Below is a small trained network, with its code and all its weights. Each question gives an input and a class and asks what happens when units are switched off, that is, made to give their printed mean instead of their output.

import numpy as np


def w(rows, s, z=0):
    codes = np.array(rows[::2]) - 128.0
    scale = np.full(codes.shape[1], s)
    scale[-1] = z or s
    return codes * scale


def f(y):
    return np.maximum(y, 0)


def log_softmax(a):
    a = a - a.max(-1, keepdims=True)
    return a - np.log(np.exp(a).sum(-1, keepdims=True))


def net(x, mask):
    res = np.array(x, float).reshape(1, 5) / 4 @ E
    y = f(res @ A[0][:, :-1].T + A[0][:, -1])
    res = res + np.where(mask, y, B[0][:, -1]) @ B[0][:, :-1]
    return log_softmax(res[-1] @ U[:, :-1].T + U[:, -1])


A, B = {}, {}
E = w([
[143,209,97,126,118,149,171,20,205,122,131,111],'x0',
[88,91,113,130,124,106,82,59,63,126,121,135],'x1',
[73,166,2,125,124,57,118,111,88,126,123,134],'x2',
[214,102,175,127,125,76,169,89,160,119,145,115],'x3',
[161,33,125,121,141,176,219,109,163,126,125,129],'x4',
],0.0081)
A[0] = w([
[173,138,225,128,129,160,153,228,172,129,128,126,36],'n1',
[150,120,178,128,128,148,135,200,142,126,127,129,3],'n2',
[163,161,171,130,129,90,121,93,143,122,129,128,65],'n3',
[112,86,126,126,128,120,111,113,100,130,126,127,79],'n4',
[117,100,132,124,131,123,96,81,98,130,127,124,117],'n5',
[180,89,178,126,128,213,230,54,214,126,129,126,70],'n6',
[186,157,205,127,124,77,138,114,156,123,131,130,125],'n7',
[82,161,124,129,126,171,84,126,109,128,128,128,86],'n8',
[139,205,1,126,128,80,182,82,179,135,124,129,57],'n9',
[79,212,69,126,131,186,104,161,130,124,128,129,43],'n10',
[166,151,174,127,127,103,139,96,154,128,129,126,184],'n11',
[124,48,99,130,126,117,152,180,116,122,128,115,24],'n12',
[136,40,113,127,127,127,160,212,122,125,129,127,112],'n13',
],0.017,0.0029)
B[0] = w([
[92,110,235,129,126,144,121,216,131,81,141,84,225],'n1',
[98,109,158,123,132,133,151,202,132,107,133,123,182],'n2',
[130,146,114,126,137,56,150,106,149,157,125,110,159],'n3',
[115,89,140,125,139,92,145,103,113,111,127,150,157],'n4',
[122,117,163,136,103,107,100,100,74,105,129,126,163],'n5',
[184,90,159,129,129,243,120,26,182,137,117,118,251],'n6',
[156,184,159,130,119,74,146,134,151,180,131,113,184],'n7',
[75,104,119,127,120,124,97,117,145,158,112,135,173],'n8',
[158,180,80,127,123,155,154,164,84,4,157,83,235],'n9',
[62,169,83,130,123,169,114,122,178,182,110,121,203],'n10',
[184,163,126,129,135,91,122,110,139,173,126,126,173],'n11',
[169,128,90,123,153,118,134,134,114,160,125,185,173],'n12',
[188,133,91,129,123,133,141,185,100,167,126,187,199],'n13',
],0.023,0.018)
U = w([
[184,73,94,105,175,99,151,171,71,192,116,250,106],'0',
[126,90,223,119,140,146,145,253,162,144,149,121,117],'1',
[137,199,64,121,111,147,158,133,115,42,171,86,145],'2',
[32,157,73,124,106,153,64,123,170,185,73,138,128],'3',
[85,53,152,137,104,46,70,41,65,108,119,162,166],'4',
[116,90,131,90,229,96,176,115,209,89,154,127,3],'5',
[178,194,180,129,129,11,157,100,178,194,152,91,127],'6',
[213,89,183,123,141,224,158,52,218,148,124,107,141],'7',
],0.0059,0.0046)

Each question gives the input, the list of numbers given to net, and the class t.
The units are the neurons (one row each of A and B). Each row of codes is followed by its name. A weight is (code - 128) times the scale printed after its matrix; where a second scale follows, it is the last column's (A, B and U).
mask holds one flag per neuron, in row order. A switched-off neuron (its flag False) gives its mean, the last column of its row in B, instead of its output. The means were averaged over made-up inputs and are rounded, as every weight is.
A unit's drop is (log p(t) with every unit on - log p(t) with that unit switched off) / (log p(t) with every unit on - log p(t) with every unit switched off).
The circuit of an input: a set's keep is (log p(t) with only the set's units on - log p(t) with every unit switched off) / (log p(t) with every unit on - log p(t) with every unit switched off). Starting from the 12 units with the biggest drops (on a tie, the unit counted first), units are removed one at a time, each time the one whose removal leaves the highest keep (on an exact tie, the one counted first), for as long as the keep stays at least 0.8.
units of the circuit, in order: the units of the circuit, biggest drop first
k most important neurons: the k neurons with the biggest drops, biggest first
drop when u is switched off: that unit's drop, to one decimal
input [0,-8,0,6,-6], class 6: most important neuron => (n7)
input [2,8,3,-2,1], class 4: 2 most important neurons => (n5, n4)
input [-8,2,-1,2,8], class 0: 2 most important neurons => (n13, n12)
input [7,-3,-6,6,-8], class 6: 3 most important neurons => (n7, n3, n11)
input [-3,-2,-2,-7,6], class 1: 2 most important neurons => (n1, n2)
input [-2,-3,-3,4,-6], class 1: 2 most important neurons => (n1, n2)
input [4,-7,1,7,-3], class 6: 3 most important neurons => (n7, n3, n11)
input [-8,5,3,-7,-1], class 0: 2 most important neurons => (n12, n13)
input [-4,4,-1,3,-3], class 4: 4 most important neurons => (n6, n9, n1, n13)
input [2,-6,-6,2,-6], class 1: 2 most important neurons => (n1, n2)
input [5,8,-7,6,-5], class 6: 2 most important neurons => (n7, n3)
input [-1,-1,-1,0,0], class 1: 2 most important neurons => (n6, n9)
input [2,2,4,-8,-2], class 3: 2 most important neurons => (n10, n8)
input [8,-3,2,1,-4], class 2: units of the circuit, in order => (n9)
input [-4,2,-7,-5,6], class 1: 3 most important neurons => (n1, n2, n13)
input [-4,-4,-8,-4,6], class 1: drop when n1 is switched off => 7.7
input [4,-8,6,-5,6], class 2: drop when n9 is switched off => 2.3
input [-7,3,2,1,-5], class 0: drop when n1 is switched off => 0.2
input [1,0,5,-2,1], class 2: drop when n2 is switched off => 0.0
input [4,4,4,1,5], class 2: units of the circuit, in order => (n9)
